Below is a small trained network, with its code and all its weights. Each question gives an input and a class and asks what happens when units are switched off, that is, made to give their printed mean instead of their output.

import numpy as np


def w(rows, s, z=0):
    codes = np.array(rows[::2]) - 128.0
    scale = np.full(codes.shape[1], s)
    scale[-1] = z or s
    return codes * scale


def norm(h):
    return h / np.sqrt((h * h).mean(-1, keepdims=True) + 1e-5)


def f(y):
    return np.maximum(y, 0)


def log_softmax(a):
    a = a - a.max(-1, keepdims=True)
    return a - np.log(np.exp(a).sum(-1, keepdims=True))


def net(x, mask):
    res = np.array(x, float).reshape(1, 7) / 4 @ E
    u = 0
    for l in range(2):
        y = f(norm(res) @ A[l][:, :-1].T + A[l][:, -1])
        res = res + np.where(mask[u : u + 8], y, B[l][:, -1]) @ B[l][:, :-1]
        u += 8
    return log_softmax(norm(res)[-1] @ U[:, :-1].T + U[:, -1])


A, B = {}, {}
E = w([
[90,145,43,227,42,152],'x0',
[136,113,148,116,131,125],'x1',
[169,143,184,145,31,60],'x2',
[101,123,103,127,129,135],'x3',
[225,235,87,183,207,164],'x4',
[83,234,149,85,65,253],'x5',
[204,121,34,18,74,136],'x6',
],0.0049)
A[0] = w([
[83,101,78,186,147,80,89],'0.n0',
[16,208,93,166,152,67,122],'0.n1',
[151,111,34,55,87,120,4],'0.n2',
[252,117,108,72,58,130,89],'0.n3',
[181,158,192,139,32,84,162],'0.n4',
[86,153,157,40,197,34,47],'0.n5',
[46,75,62,203,33,81,139],'0.n6',
[117,231,172,101,111,254,212],'0.n7',
],0.007,0.0015)
B[0] = w([
[119,134,138,115,133,76,174],'0.n0',
[140,138,162,131,108,115,177],'0.n1',
[126,135,252,228,133,182,193],'0.n2',
[111,62,169,153,133,127,204],'0.n3',
[72,134,46,121,162,182,195],'0.n4',
[142,182,114,92,96,152,186],'0.n5',
[134,155,125,72,114,145,216],'0.n6',
[134,95,63,130,58,92,254],'0.n7',
],0.011,0.0057)
A[1] = w([
[79,195,106,96,173,149,247],'1.n0',
[254,155,81,184,144,170,53],'1.n1',
[180,146,162,93,147,101,26],'1.n2',
[153,155,44,221,137,87,200],'1.n3',
[170,44,84,205,165,48,176],'1.n4',
[34,179,128,240,73,85,192],'1.n5',
[198,102,143,157,118,185,125],'1.n6',
[68,188,185,171,133,103,32],'1.n7',
],0.0078,0.0013)
B[1] = w([
[162,45,133,89,140,160,176],'1.n0',
[51,145,183,131,151,171,206],'1.n1',
[157,103,130,90,61,70,155],'1.n2',
[97,129,210,41,69,131,224],'1.n3',
[82,141,1,110,69,165,202],'1.n4',
[203,70,151,118,135,128,254],'1.n5',
[119,145,192,194,83,92,180],'1.n6',
[161,73,180,158,157,143,167],'1.n7',
],0.0086,0.0055)
U = w([
[152,87,198,212,161,117,98],'0',
[187,159,126,71,124,113,164],'1',
[103,174,3,122,121,63,255],'2',
[122,98,115,132,152,131,106],'3',
[134,150,134,125,145,103,201],'4',
[48,190,156,107,152,106,23],'5',
[107,104,75,137,177,161,42],'6',
],0.011,0.0013)

Each question gives the input, the list of numbers given to net, and the class t.
The units are the neurons (one row each of A and B). Each row of codes is followed by its name. A weight is (code - 128) times the scale printed after its matrix; where a second scale follows, it is the last column's (A, B and U).
mask holds one flag per neuron, layer by layer. A switched-off neuron (its flag False) gives its mean, the last column of its row in B, instead of its output. The means were averaged over made-up inputs and are rounded, as every weight is.
A unit's drop is (log p(t) with every unit on - log p(t) with that unit switched off) / (log p(t) with every unit on - log p(t) with every unit switched off).
The circuit of an input: a set's keep is (log p(t) with only the set's units on - log p(t) with every unit switched off) / (log p(t) with every unit on - log p(t) with every unit switched off). Starting from the 12 units with the biggest drops (on a tie, the unit counted first), units are removed one at a time, each time the one whose removal leaves the highest keep (on an exact tie, the one counted first), for as long as the keep stays at least 0.8.
units of the circuit, in order: the units of the circuit, biggest drop first
unit that matters most: the unit with the biggest drop
top k neurons: the k neurons with the biggest drops, biggest first
k most important neurons of layer l: the k neurons of layer l with the biggest drops, biggest first
input [5,0,4,3,6,-3,6], class 0: units of the circuit, in order : 0.n2, 0.n3
input [-2,-5,0,0,-7,8,2], class 2: 2 most important neurons of layer 0 : 0.n7, 0.n3
input [-7,-7,-3,3,-6,-5,7], class 0: units of the circuit, in order : 0.n2, 0.n6
input [1,7,-8,-2,-3,4,-8], class 0: unit that matters most : 0.n4
input [7,3,-1,-7,-7,0,-1], class 1: 3 most important neurons of layer 0 : 0.n6, 0.n7, 0.n3
input [-1,1,7,-6,-6,-8,4], class 2: 3 most important neurons of layer 1 : 1.n4, 1.n5, 1.n3
input [-5,2,8,1,6,-4,8], class 0: units of the circuit, in order : 0.n2, 0.n3
input [2,-5,-2,-5,8,-4,5], class 5: units of the circuit, in order : 1.n1, 1.n3
input [-4,-3,0,5,-5,-6,7], class 0: units of the circuit, in order : 0.n2, 0.n7
input [7,5,3,-1,-6,-1,7], class 0: top 4 neurons : 0.n2, 0.n3, 1.n4, 0.n7
input [2,4,1,-5,7,-4,6], class 5: units of the circuit, in order : 1.n1, 1.n5
input [-8,-2,-2,-8,-3,0,-6], class 1: units of the circuit, in order : 0.n5, 0.n2
input [4,-5,2,-6,5,-8,-3], class 2: 3 most important neurons of layer 0 : 0.n2, 0.n0, 0.n5
input [7,-7,1,-2,-7,1,-5], class 1: 3 most important neurons of layer 0 : 0.n6, 0.n2, 0.n3
input [2,-4,8,-3,-5,4,-5], class 6: top neuron : 0.n4
input [5,-4,0,3,-7,8,-3], class 2: units of the circuit, in order : 0.n7, 0.n2
input [8,-4,3,5,-2,7,-5], class 1: 3 most important neurons of layer 1 : 1.n5, 1.n4, 1.n1
input [2,5,2,-5,-6,5,8], class 0: top 3 neurons : 0.n2, 0.n3, 1.n4
input [3,2,-6,6,-7,-8,-6], class 2: top 2 neurons : 0.n2, 1.n4
input [3,0,-2,1,2,0,6], class 0: units of the circuit, in order : 0.n2
